Each row is followed by one of two labels, saying whether the row has a hidden trait. Each part has a new trait and two new labels.
In the rows, 128 means zero.
[102 127 129 136 168  94 142 140  60 124 124 127 122 115 129 115  99  69
 138 106 189 161 129 164 139 104 142 150 137 109 132 140 154 137 151  91
 142 255 221 121 150 127 118 124 101 119 139 124 108 127 138 204 141 135
 135 147 140 136 113 133 146 136  13 119 132 172 104  39 127 136 126 127
 104 116 185 137 145 135 132 130 146 125 114  69 107 132 170 109 152 212
 148 106  96 121 132 123 139 130 141 114 126 157 103  84 103 120  99 144
  83  86 137  64 189 118 133 129  84]  M
[130 137 120 123   1 196 124 130 132 191 151 170 130 107 144 103 116 159
 114  92 120  87 130 133 136 103 100 113 103 127 131 134 112  98 109 218
 122  96  91 105 121 133 145 118 134 110 132 115 155 129 134  45 128 132
 117 108  90 156  89 119  93 108 176 145 147 115 106 200 150 136 108 107
 180 148 123 140 122 128 126 133 113 128 100 244 121 135 103 118 101  63
 111 199  58 139 128 186 117 120 129 180 150 112 101 171 156 143 150 101
 114 216 145 154  47 145 124 110 175]  M
[100 130 151 129 178 144 145 136  86 149 157 144 119 114 120  78  93  98
 119  59 159 136 121 179 173 116 166 140 101 107 150 144 145 112 160  85
 165 240 196 127 126 126 129 108 108 104 146 103 112 142 172 170 161 140
 123 183  83 176  57 104 115 105  78 126 150 156  46 126 138 159  55 111
 101 124 198 145 127 139 135 116 137 134  92  56  75 132 165  96 132 107
 134 177  57 139 122 159 139 117 159 171  29 144  78 108 103 135 117 115
  18 174 150 126 218 146 125 103  97]  M
[155 108 101 140  19 112 103 126 158 111 123 138 139 133 162 183 143 138
 135 152 141 100 113 106 121 142 112 117 174 139 103 154  99 160  59 212
 115  31  30 120 104 134 121 137 137 137 127 148 135 108  95 112 108 127
 128  70 188 102 156 154 118 161 207 102 126 125 208 134 131 116 170 122
 149 131  79 126 120 122 135 137 127 118 147 148 147 124 110 132 137 173
 122 134 167 123 140  99 127 137 106  95 151 114 167 120 141 115 128 118
 204  92 132  82  97 111 130 140 148]  Y
[117 127 132 113 104 174 129 143 114 131 138 143 126 102 122 114  94 107
 124  91 152 137 132 160 143 133 141 135 110 124 161 120 143 124 136 126
 144 180 134 120 129 120 130 126 103 116 124 111 125 121 140 154 133 137
 130 143 123 141 110 116 127 123  69 120 145 142 116  84 145 160  90 110
 136 123 139 134 132 132 145 123 119 123 119 117 121 131 134 114 139  89
 126 146  56 133 125 135 132 126 135 161 146 139 108 183 119  61 132 131
 130 162 144 132 168 142 129 107  97]  M
[110 133 121 120 130 195 132 138 111 133 138 136 130 110 122 104 105 120
 121  90 133 119 135 154 144 146 136 135  88 122 158 116 135 116 139 102
 136 149 135 121 135 120 130 122 104 119 122 109 133 127 152 144 137 135
 129 150 113 155 111 110 124 110  70 134 145 134 112  96 144 156 100 110
 153 126 142 135 131 134 141 125 107 126 118 126 113 132 130 116 126  75
 123 162  40 136 119 149 132 123 138 161 138 141 105 200 124  92 134 135
  95 179 146 163 139 142 127 110 113]  M
[142 111 138 111  44 101 120 141 142 118 129 142 132 122 137 168 111 113
 134 128 191 135 121 139 128  90 126 130 208 121 105 148 118 158  67 207
 147 255 104 126 109 138 126 152 123 135 149 141 108 111 100 132 116 135
 127 102 196  94 127 144 135 154 148  86 130 144 166  97 129 118 123 124
  86 124 115 134 123 118 138 126 146 126 131 115 142 124 136 121 152 196
 126 103 209 128 141  91 129 136 114 120 116 109 147  82 108  44 119 114
 204  63 120  44 228 115 137 124 128]  Y
[151 116 105 133  19 133 106 127 163 131 133 142 137 136 150 174 145 153
 133 167 131 105 107 117 134 135 106 110 182 141  95 148  98 150  54 221
 108  47  32 124 108 134 126 140 146 139 132 146 141 108  93  82 113 127
 125  60 170 108 156 148 113 156 219 111 129 111 198 167 134 110 167 124
 161 134  75 126 116 122 133 138 122 123 143 170 150 124  96 135 124 136
 119 147 158 125 141 124 125 133 105 106 143 104 162 126 150 145 139 118
 189 119 133  96  85 114 127 143 173]  Y
[119 140 129 126  64 189 130 127 101 166 150 168 129 112 121 103 109 134
 120 118 130 110 139 154 142 111 108 121 109 120 140 132 130  89 122 191
 132 156 128 112 138 128 129 114 121 110 141 112 136 135 140  81 133 138
 120 113  94 162  85 113 102 103 139 143 152 130  94 159 154 134  99 106
 169 132 136 143 132 135 126 136 140 133 104 158 119 135 121 107 105  44
 115 209  53 137 134 168 122 116 137 168 110 113  99 172 139 122 137 108
  76 217 144 150  96 138 131 119 159]  M
[134 111 138 118  91  84 124 147 122 104 119 123 131 124 146 162 121  97
 139 113 187 142 125 149 117  97 139 149 195 118 115 147 127 160  94 142
 149 255 129 123 111 134 127 146 107 133 149 138 107 114 108 162 123 134
 127 122 189  92 137 135 142 150 104  82 122 152 156  57 123 123 124 122
  98 119 126 136 136 123 147 121 127 123 128  82 135 124 145 115 163 238
 135  94 174 123 135  87 133 140 114 122 123 129 150  83  93  47 109 129
 187  58 124  53 221 117 131 125 121]  Y

Next part:
[ 41 117 159 139 105 120 113  82 113 203 141 136 142 126 124  97 136 101
 108  92  85 242 167 141 131 157 118 141  77 151 118 109 128 139 109 117
 137 112 155 105 129 134 139 145 174 117 157 124 126 154 110 103 115 173
 118 122 139 143 125 137 167 116 121 133 125 137 121 126 127 114 169 141
 114 119 112 111 128 119 130 103 115 140 144 159 105 129  95 113 149 140
 156 142  71 115 131 117 197 138 134 146 119 120  70 128 101 140 144 123]  QG
[107 128 168 143 104  89 133 122  83 177 119 136 135  53 115 119  66  99
 135 115 146 231 111 125 127 139 127 140  84 115 126 161 141 124 139 105
 119 160 114 135 134  58 105 124 139 154 113 138 143 109 101 131 152 184
 131 141  70 108 108 143 138 122 126 218 128 146 131 124 119 145 132 123
  96 138  85 170  86 129 129 123 125 111 110 123 104 131 153  72 107 147
 149 167 163 158 153 125  61 135 135 165 152 136 121 130 124 135 122 142]  Jt
[ 68 136 145 132 130 131 119  81 135 154 136 123 119 179 143 121 157 117
 114  92  97 251 173 144 106 132 113 145  87 152 124 114 121 165 109 135
 136 104 119  80 112 163 148 161 181  91 151 115 117 154 134 130 104 177
 109 120 174 149 115 122 121 126 128 121 126 119 123 126 140 114 155 112
 119 119 143  65 134 120 129 114 124 145 116 151 102 147  94 149 149 133
 141 115  70  80 110 125 217 125 128 120 122 114 122 121 109 134 146 110]  QG
[188 129 104 110 137 132 123 137  94 111 113 132 105 141 116 138 119 127
 126 127 138 236 155 126 126 128 132 137  98 105 105 137 116 130 152  49
 146 118 126 165 131  90 115 104 186 198 145 133 109 109 110 128 118 182
  73 133 131  80 146 104 126 137 119 172 110 162 139 144 121 125 154  94
 143 147 126 240 132 130 142 144 119 136 133 140 141 139 135 157 142 126
 107 103 136 176 120 127  28 123 108  79  96 123 185 125  76  99 137 128]  QG
[192 125  90 115 134 144 125 151 101 105 112 130 110 139 118 135 123 133
 125 141 137 253 148 125 140 125 136 134  89 102 105 128 117 109 142  62
 145 117 130 161 136  94 115 106 165 208 137 130 109 112 115 132 119 180
  91 132 134  75 150 105 133 135 128 184 111 156 138 144 117 126 146 111
 144 147 119 218 135 127 144 142 119 131 109 133 147 132 138 147 139 125
 100 107 138 182 121 126  56 125 106  79  72 126 175 129  86 103 139 132]  QG
[ 83 122 161 146  99 105 113  91  80 177 109 155 162 129 138  94  70  57
 118 119  99 217 157 147  90 135 123 161  77 128 119 154 132 133 131 103
 133 131  86 124 127  63 130 146 163 176 134 132 133 133  94 143 130 176
 121 134  98  90 130 121 156 115 124 255 126 157 126 131 125 127 159 146
 125 126  98 146 107 128 133 117 118 136 137 160 117 141 111  82 134 137
 157 122 105 146 149 114 119 135 136 144 112 131 127 139  83 137 147 130]  Jt
[165 117 111 119 125 123 126 153  96 154 123 134 112  90  96 127 125 148
 128 131 134 234 135 120 172 147 137 119  83  98 103 114 126 113 138  89
 149 128 175 159 125  96 104  93 162 192 133 120 121 110 110 111 130 165
  94 134 110  63 146 117 149 132 124 200 112 156 138 137 111 137 141 118
 130 146 109 255 127 127 141 132 121 124 104 131 136 125 140 120 140 136
 108 131 138 198 130 123  38 135 112 104 116 128 127 130 103 108 129 139]  QG
[134 147 152 136 119 103 127 105  84 128  98 138 124 162 147 129  48  57
 141  96 118 245 157 138  35 108 119 173  88 124 131 175 128 142 145  69
 129 131  27 107 144  24 126 154 181 180 128 126 125 114 111 183 119 173
 121 137 113  82 119 114 109 125 123 223 123 158 130 135 143 127 148 108
 131 133 114 114  93 133 136 130 120 131 120 149 113 156 122 125 130 129
 149 106 119 131 142 120 119 127 130 106 108 129 212 128  87 125 142 123]  Jt
[106 141 123 120 147 137 121  96 122 143 140 111  87 198 135 141 169 139
 118  81 112 255 184 143 104 133 114 136 111 147 118 122 113 180 117  83
 160  93 124  69  80 156 136 158 217 114 156 136 106 133 128 117 100 190
  80 122 178 134 119 106 114 139 117 101 114 133 130 131 132 110 165  80
 125 132 149 123 136 119 140 120 119 148 122 154  98 148 110 176 157 124
 131  95  73  93  99 130 213 119 115  84 114 110 168 112  92 115 152 110]  QG
[121 131 152 134 120 123 111  97 105 148 100 142 134 194 149 113  93  69
 114 110  96 219 177 146  45 126 119 170  90 136 113 161 122 145 132  84
 142 107  71 114 119  62 139 147 182 184 140 136 118 141 108 107 117 184
  93 130 147  81 134 111 154 123 129 205 118 160 128 136 139 113 170 120
 141 128 115 105 123 127 136 122 112 142 106 161 126 150 108 132 146 126
 143  82  83 141 130 116 166 124 121 102  95 123 186 129  70 117 155 119]  Jt
[ 65 115 159 140  95 106 113  94  86 213 126 150 149  88 117  90 107 101
 106 107 103 255 183 141 132 157 122 145  89 134 106 122 132 128 120 108
 138 123 143 128 127  97 126 135 168 152 154 130 127 141  97 144 125 194
 113 129 119 111 131 136 175 114 118 200 123 151 125 127 115 126 166 144
 116 123  91 161 116 121 132 109 111 131 113 165 111 133 105  93 141 143
 142 137 100 146 141 115 126 139 125 140 125 125  74 134  84 136 137 132]  QG
[132 129 117 114 135 142 114 123 122 121 120 130 111 219 135 125 146 124
 114 118  98 248 185 139 106 128 123 149  99 124 104 118 114 153 123  84
 153 106 114 108 124 128 137 136 189 157 160 133 102 136 125 122  98 188
  83 123 172 110 144 102 131 132 123 139 110 147 130 139 132 111 171 110
 146 124 140 141 154 123 138 125 116 149 129 155 136 141 102 167 159 119
 117  81  67 133 111 123 188 122 112  85  88 115 138 126  93 112 157 117]  QG
[154 118 118 121 123 118 125 151  88 160 121 135 122  69  98 122 120 140
 129 128 139 200 134 118 166 146 135 118  92 101 104 126 128 103 137  70
 138 137 179 162 127  95  99  98 164 196 133 134 124 103  95 149 133 179
 102 138 101  85 143 125 145 128 132 188 110 157 140 136 108 136 143 119
 123 147 101 248 119 127 135 132 119 118 126 132 130 124 145 121 133 141
 111 139 156 194 134 122  25 134 114 111 118 130 129 127  92 113 127 145]  Jt
